Below are the code and all the weights of a small trained network. Each question names an input and a class and asks about switching units off, where a switched-off unit gives its printed mean instead of its output.

import numpy as np


def w(rows, s, z=0):
    codes = np.array(rows[::2]) - 128.0
    scale = np.full(codes.shape[1], s)
    scale[-1] = z or s
    return codes * scale


def f(y):
    return y / 2 * (1 + np.tanh(0.7978845608 * (y + 0.044715 * y**3)))


def log_softmax(a):
    a = a - a.max(-1, keepdims=True)
    return a - np.log(np.exp(a).sum(-1, keepdims=True))


def net(x, mask):
    res = np.array(x, float).reshape(1, 3) / 4 @ E
    y = f(res @ A[0][:, :-1].T + A[0][:, -1])
    res = res + np.where(mask, y, B[0][:, -1]) @ B[0][:, :-1]
    return log_softmax(res[-1] @ U[:, :-1].T + U[:, -1])


A, B = {}, {}
E = w([
[169,42,134,9,122,155],'x0',
[167,132,196,186,38,147],'x1',
[79,175,199,72,140,122],'x2',
],0.013)
A[0] = w([
[95,143,110,111,199,119,114],'N0',
[84,143,214,84,125,123,108],'N1',
[81,144,64,112,172,152,116],'N2',
[69,150,94,63,179,71,131],'N3',
[117,138,188,89,160,162,93],'N4',
[149,57,114,102,129,141,96],'N5',
[139,144,201,148,37,168,107],'N6',
[96,159,110,171,138,79,97],'N7',
[190,74,72,172,81,69,119],'N8',
[73,173,164,103,134,131,153],'N9',
[138,145,52,108,158,86,106],'N10',
[97,182,144,151,152,79,93],'N11',
[92,126,89,112,169,114,126],'N12',
[77,151,185,99,111,77,107],'N13',
[117,162,106,200,171,160,144],'N14',
[99,131,82,106,159,100,111],'N15',
[100,104,100,198,162,164,103],'N16',
[154,22,127,63,99,113,155],'N17',
[64,178,102,201,111,104,162],'N18',
[150,82,147,65,133,170,86],'N19',
[114,140,93,113,175,98,99],'N20',
[173,125,41,163,124,206,90],'N21',
[141,129,114,129,144,91,250],'N22',
[127,139,205,123,198,129,83],'N23',
[151,83,11,161,148,124,139],'N24',
[58,193,172,65,145,134,109],'N25',
],0.012,0.013)
B[0] = w([
[167,150,124,148,106,144,181],'N0',
[139,82,106,179,150,114,180],'N1',
[157,168,123,180,60,180,185],'N2',
[160,100,130,154,102,165,217],'N3',
[109,113,76,166,145,90,153],'N4',
[94,85,36,135,140,112,174],'N5',
[168,134,116,210,70,192,211],'N6',
[78,95,41,70,81,117,175],'N7',
[157,106,152,178,156,103,214],'N8',
[168,84,145,118,185,103,189],'N9',
[171,131,110,165,114,131,175],'N10',
[107,81,58,99,122,82,172],'N11',
[162,167,140,160,59,186,177],'N12',
[134,88,117,185,152,103,168],'N13',
[78,67,102,82,111,141,209],'N14',
[132,165,125,176,84,156,170],'N15',
[70,114,98,134,166,88,167],'N16',
[74,85,105,98,102,147,241],'N17',
[82,91,103,86,123,178,250],'N18',
[76,105,37,117,115,122,181],'N19',
[146,157,106,157,113,129,163],'N20',
[145,110,95,191,174,60,186],'N21',
[127,117,254,68,181,158,246],'N22',
[141,146,43,196,132,65,145],'N23',
[138,112,160,162,180,104,234],'N24',
[141,94,135,163,175,81,198],'N25',
],0.011,0.013)
U = w([
[47,68,40,77,119,121,97],'0',
[203,144,117,227,54,209,109],'1',
[157,84,113,204,242,4,114],'2',
[125,99,226,60,193,180,246],'3',
[142,157,148,103,147,54,95],'4',
[142,142,119,108,139,77,84],'5',
[136,199,141,102,139,99,88],'6',
],0.014,0.012)

Each question gives the input, the list of numbers given to net, and the class t.
The units are the neurons (one row each of A and B). Each row of codes is followed by its name. A weight is (code - 128) times the scale printed after its matrix; where a second scale follows, it is the last column's (A, B and U).
mask holds one flag per neuron, in row order. A switched-off neuron (its flag False) gives its mean, the last column of its row in B, instead of its output. The means were averaged over made-up inputs and are rounded, as every weight is.
A unit's drop is (log p(t) with every unit on - log p(t) with that unit switched off) / (log p(t) with every unit on - log p(t) with every unit switched off).
most important unit: the unit with the biggest drop
k most important neurons: the k neurons with the biggest drops, biggest first
drop of u: that unit's drop, to one decimal
input [1,-3,0], class 3: most important unit -> N6
input [-5,-6,6], class 1: 3 most important neurons -> (N2; N12; N3)
input [8,1,8], class 0: 2 most important neurons -> (N17; N19)
input [7,7,-2], class 0: 3 most important neurons -> (N17; N19; N5)
input [-8,7,6], class 0: 2 most important neurons -> (N18; N11)
input [6,7,-8], class 2: 2 most important neurons -> (N8; N21)
input [-6,4,-8], class 2: 2 most important neurons -> (N8; N21)
input [-8,8,-3], class 0: 3 most important neurons -> (N18; N14; N7)
input [5,-7,-8], class 2: 3 most important neurons -> (N24; N21; N6)
input [0,-1,4], class 2: 2 most important neurons -> (N18; N25)
input [-1,-3,-3], class 3: 2 most important neurons -> (N6; N22)
input [0,0,3], class 3: drop of N8 -> 0.2
input [6,-7,3], class 1: drop of N12 -> 0.3
input [1,3,-1], class 3: most important unit -> N2
input [2,-1,3], class 3: drop of N21 -> 0.3
